Below are the code and all the weights of a small trained network. Each question names an input and a class and asks about switching units off, where a switched-off unit gives its printed mean instead of its output.

import numpy as np


def w(rows, s, z=0):
    codes = np.array(rows[::2]) - 128.0
    scale = np.full(codes.shape[1], s)
    scale[-1] = z or s
    return codes * scale


def norm(h):
    return h / np.sqrt((h * h).mean(-1, keepdims=True) + 1e-5)


def f(y):
    return y / 2 * (1 + np.tanh(0.7978845608 * (y + 0.044715 * y**3)))


def log_softmax(a):
    a = a - a.max(-1, keepdims=True)
    return a - np.log(np.exp(a).sum(-1, keepdims=True))


def net(x, mask):
    res = np.array(x, float).reshape(1, 5) / 4 @ E
    u = 0
    for l in range(4):
        y = f(norm(res) @ A[l][:, :-1].T + A[l][:, -1])
        res = res + np.where(mask[u : u + 6], y, B[l][:, -1]) @ B[l][:, :-1]
        u += 6
    return log_softmax(norm(res)[-1] @ U[:, :-1].T + U[:, -1])


A, B = {}, {}
E = w([
[168,57,123,210,140],'x0',
[114,119,216,142,4],'x1',
[226,197,131,150,116],'x2',
[43,200,70,185,103],'x3',
[161,87,22,75,42],'x4',
],0.0012)
A[0] = w([
[6,97,146,9,140,16],'0.n0',
[68,208,73,199,98,41],'0.n1',
[111,115,161,156,83,146],'0.n2',
[211,253,141,84,109,5],'0.n3',
[90,9,119,185,142,99],'0.n4',
[210,58,198,33,167,36],'0.n5',
],0.0045,0.0012)
B[0] = w([
[194,190,91,239,103,199],'0.n0',
[94,3,135,163,132,194],'0.n1',
[146,133,126,99,158,161],'0.n2',
[152,138,89,239,112,195],'0.n3',
[191,226,105,175,97,197],'0.n4',
[34,62,87,203,115,247],'0.n5',
],0.0049,0.0012)
A[1] = w([
[246,40,165,181,158,53],'1.n0',
[142,118,119,151,118,96],'1.n1',
[122,130,123,143,116,64],'1.n2',
[75,149,223,101,12,95],'1.n3',
[194,82,53,39,62,57],'1.n4',
[3,178,97,95,113,5],'1.n5',
],0.0036,0.0015)
B[1] = w([
[104,197,85,172,54,243],'1.n0',
[126,146,134,132,143,170],'1.n1',
[127,129,127,137,145,93],'1.n2',
[253,67,57,113,185,198],'1.n3',
[40,193,151,103,85,194],'1.n4',
[159,80,117,198,147,1],'1.n5',
],0.0034,0.00055)
A[2] = w([
[113,128,124,125,134,132],'2.n0',
[42,179,45,103,247,169],'2.n1',
[122,71,57,124,115,6],'2.n2',
[192,100,228,128,3,45],'2.n3',
[157,132,132,151,85,74],'2.n4',
[149,129,113,152,88,31],'2.n5',
],0.0029,0.0015)
B[2] = w([
[140,124,140,138,108,129],'2.n0',
[252,71,130,123,76,255],'2.n1',
[108,135,205,169,162,104],'2.n2',
[152,116,35,149,218,137],'2.n3',
[111,154,102,127,197,134],'2.n4',
[106,154,123,141,195,111],'2.n5',
],0.0031,0.00092)
A[3] = w([
[142,164,133,187,82,119],'3.n0',
[155,105,162,156,193,144],'3.n1',
[116,119,125,135,105,78],'3.n2',
[116,146,151,158,167,4],'3.n3',
[121,156,252,142,180,101],'3.n4',
[49,150,98,54,160,154],'3.n5',
],0.0043,0.003)
B[3] = w([
[104,175,112,119,178,249],'3.n0',
[121,128,81,77,74,188],'3.n1',
[126,127,124,167,135,99],'3.n2',
[132,92,1,169,71,48],'3.n3',
[95,139,84,105,10,120],'3.n4',
[136,134,155,151,32,74],'3.n5',
],0.0046,0.0014)
U = w([
[141,178,97,190,137,139],'0',
[71,8,128,168,127,146],'1',
[100,145,130,63,29,161],'2',
[137,176,115,139,165,166],'3',
[212,68,129,56,167,138],'4',
[99,131,207,95,153,63],'5',
[82,121,205,44,174,3],'6',
],0.012,0.0067)

Each question gives the input, the list of numbers given to net, and the class t.
The units are the neurons (one row each of A and B). Each row of codes is followed by its name. A weight is (code - 128) times the scale printed after its matrix; where a second scale follows, it is the last column's (A, B and U).
mask holds one flag per neuron, layer by layer. A switched-off neuron (its flag False) gives its mean, the last column of its row in B, instead of its output. The means were averaged over made-up inputs and are rounded, as every weight is.
A unit's drop is (log p(t) with every unit on - log p(t) with that unit switched off) / (log p(t) with every unit on - log p(t) with every unit switched off).
The circuit of an input: a set's keep is (log p(t) with only the set's units on - log p(t) with every unit switched off) / (log p(t) with every unit on - log p(t) with every unit switched off). Starting from the 12 units with the biggest drops (on a tie, the unit counted first), units are removed one at a time, each time the one whose removal leaves the highest keep (on an exact tie, the one counted first), for as long as the keep stays at least 0.8.
circuit, biggest first: the units of the circuit, biggest drop first
unit that matters most: the unit with the biggest drop
k most important neurons: the k neurons with the biggest drops, biggest first
drop when u is switched off: that unit's drop, to one decimal
input [-2,2,7,-7,-8], class 2: circuit, biggest first : [3.n4]
input [0,-5,-3,-1,-1], class 4: 4 most important neurons : [0.n3 2.n1 1.n0 1.n4]
input [-8,-2,5,8,-6], class 1: circuit, biggest first : [0.n1 0.n4]
input [0,5,-3,7,-8], class 2: circuit, biggest first : [3.n4 0.n5]
input [1,3,-5,1,-1], class 0: 2 most important neurons : [0.n0 0.n4]
input [2,-2,0,-3,4], class 2: 4 most important neurons : [1.n4 0.n3 0.n0 0.n1]
input [0,-6,3,2,5], class 4: circuit, biggest first : [2.n1 0.n0]
input [4,-7,-4,-1,8], class 2: 2 most important neurons : [1.n4 0.n3]
input [7,-3,-6,-3,4], class 3: circuit, biggest first : [0.n4 0.n1]
input [-1,6,7,-7,7], class 0: circuit, biggest first : [0.n3 2.n3]
input [-6,-2,6,-6,-7], class 2: 2 most important neurons : [3.n4 0.n0]
input [6,-8,-1,1,0], class 4: 3 most important neurons : [0.n0 0.n3 2.n1]
input [4,5,2,1,0], class 4: circuit, biggest first : [0.n0 1.n3 0.n3]
input [6,-2,-7,-7,-5], class 0: circuit, biggest first : [0.n4]
input [1,-1,0,4,-8], class 2: 2 most important neurons : [3.n4 0.n5]
input [7,-6,-6,2,3], class 3: 2 most important neurons : [0.n4 0.n5]
input [4,7,3,-7,3], class 1: 4 most important neurons : [0.n5 0.n0 2.n1 1.n0]
input [-3,-8,2,3,5], class 4: 2 most important neurons : [2.n1 0.n5]
input [-4,2,-2,6,-3], class 1: drop when 0.n4 is switched off : 0.1
input [-5,8,5,2,5], class 4: unit that matters most : 1.n3
